Below is a small trained network, with its code and all its weights. Each question gives an input and a class and asks what happens when units are switched off, that is, made to give their printed mean instead of their output.

import numpy as np


def w(rows, s, z=0):
    codes = np.array(rows[::2]) - 128.0
    scale = np.full(codes.shape[1], s)
    scale[-1] = z or s
    return codes * scale


def f(y):
    return np.maximum(y, 0)


def log_softmax(a):
    a = a - a.max(-1, keepdims=True)
    return a - np.log(np.exp(a).sum(-1, keepdims=True))


def net(x, mask):
    res = np.array(x, float).reshape(1, 4) / 4 @ E
    y = f(res @ A[0][:, :-1].T + A[0][:, -1])
    res = res + np.where(mask, y, B[0][:, -1]) @ B[0][:, :-1]
    return log_softmax(res[-1] @ U[:, :-1].T + U[:, -1])


A, B = {}, {}
E = w([
[6,68,42,154],'x0',
[131,253,58,181],'x1',
[247,86,10,95],'x2',
[85,174,108,1],'x3',
],0.0088)
A[0] = w([
[102,71,91,222,112],'n0',
[171,112,8,105,107],'n1',
[43,147,162,145,81],'n2',
[145,98,108,164,86],'n3',
[37,126,58,45,120],'n4',
[79,188,79,164,117],'n5',
[101,110,185,113,97],'n6',
[85,34,137,113,99],'n7',
[93,109,175,124,79],'n8',
[86,132,105,92,109],'n9',
[114,181,65,164,2],'n10',
[82,24,124,107,116],'n11',
[171,89,199,86,98],'n12',
[89,165,141,72,38],'n13',
[109,106,159,226,76],'n14',
[179,78,61,71,44],'n15',
[86,120,111,77,124],'n16',
[194,124,180,184,106],'n17',
[82,176,178,103,135],'n18',
[131,66,119,175,192],'n19',
[146,152,140,64,113],'n20',
[150,167,157,59,117],'n21',
[151,112,76,117,60],'n22',
[68,162,176,156,47],'n23',
[157,207,130,150,84],'n24',
[152,94,84,114,76],'n25',
[79,171,51,172,128],'n26',
[95,138,170,123,89],'n27',
],0.015,0.0061)
B[0] = w([
[77,254,52,146,226],'n0',
[93,46,137,156,254],'n1',
[94,24,145,180,215],'n2',
[147,138,88,177,166],'n3',
[98,237,48,187,224],'n4',
[216,105,153,68,206],'n5',
[149,100,105,140,188],'n6',
[183,125,123,54,210],'n7',
[175,77,127,146,179],'n8',
[136,171,86,141,166],'n9',
[199,137,154,60,178],'n10',
[251,167,214,33,221],'n11',
[221,197,153,76,219],'n12',
[160,123,98,170,173],'n13',
[157,157,67,159,222],'n14',
[137,28,141,186,224],'n15',
[157,190,86,149,176],'n16',
[85,196,63,135,225],'n17',
[123,69,94,148,218],'n18',
[110,170,77,114,214],'n19',
[139,169,66,199,193],'n20',
[85,220,100,140,208],'n21',
[118,72,152,165,173],'n22',
[124,21,152,170,206],'n23',
[226,109,143,45,206],'n24',
[92,46,166,153,178],'n25',
[211,129,195,29,217],'n26',
[142,80,115,139,178],'n27',
],0.0092,0.011)
U = w([
[184,115,154,28,103],'0',
[94,14,114,220,102],'1',
[115,177,92,135,251],'2',
[89,204,39,210,43],'3',
[83,129,125,80,236],'4',
[3,180,231,151,90],'5',
[34,161,205,98,81],'6',
[33,157,238,128,93],'7',
],0.011)

Each question gives the input, the list of numbers given to net, and the class t.
The units are the neurons (one row each of A and B). Each row of codes is followed by its name. A weight is (code - 128) times the scale printed after its matrix; where a second scale follows, it is the last column's (A, B and U).
mask holds one flag per neuron, in row order. A switched-off neuron (its flag False) gives its mean, the last column of its row in B, instead of its output. The means were averaged over made-up inputs and are rounded, as every weight is.
A unit's drop is (log p(t) with every unit on - log p(t) with that unit switched off) / (log p(t) with every unit on - log p(t) with every unit switched off).
The circuit of an input: a set's keep is (log p(t) with only the set's units on - log p(t) with every unit switched off) / (log p(t) with every unit on - log p(t) with every unit switched off). Starting from the 12 units with the biggest drops (on a tie, the unit counted first), units are removed one at a time, each time the one whose removal leaves the highest keep (on an exact tie, the one counted first), for as long as the keep stays at least 0.8.
units of the circuit, in order: the units of the circuit, biggest drop first
unit that matters most: the unit with the biggest drop
k most important neurons: the k neurons with the biggest drops, biggest first
drop when u is switched off: that unit's drop, to one decimal
input [-5,8,4,-8], class 0: unit that matters most -> n24
input [-7,-1,-3,-2], class 2: 2 most important neurons -> (n17; n11)
input [-5,-1,-2,5], class 2: 2 most important neurons -> (n4; n0)
input [6,5,-1,-5], class 2: 4 most important neurons -> (n0; n26; n11; n5)
input [-6,-4,-3,-4], class 2: 3 most important neurons -> (n17; n11; n26)
input [-7,-5,-4,4], class 2: units of the circuit, in order -> (n21; n20)
input [-7,4,3,7], class 2: 3 most important neurons -> (n24; n4; n0)
input [5,-1,-6,0], class 1: 3 most important neurons -> (n2; n23; n12)
input [8,-1,-4,-8], class 2: 4 most important neurons -> (n0; n11; n26; n7)
input [3,-5,-2,-1], class 0: 2 most important neurons -> (n11; n7)
input [-8,-7,0,3], class 2: 2 most important neurons -> (n21; n20)
input [7,-2,-7,7], class 1: 2 most important neurons -> (n2; n23)
input [2,-5,-7,8], class 3: drop when n9 is switched off -> 0.2
input [-5,-1,-1,-8], class 3: unit that matters most -> n17
input [-6,-2,3,-2], class 2: drop when n7 is switched off -> 0.1
input [2,0,4,6], class 3: drop when n4 is switched off -> 1.1
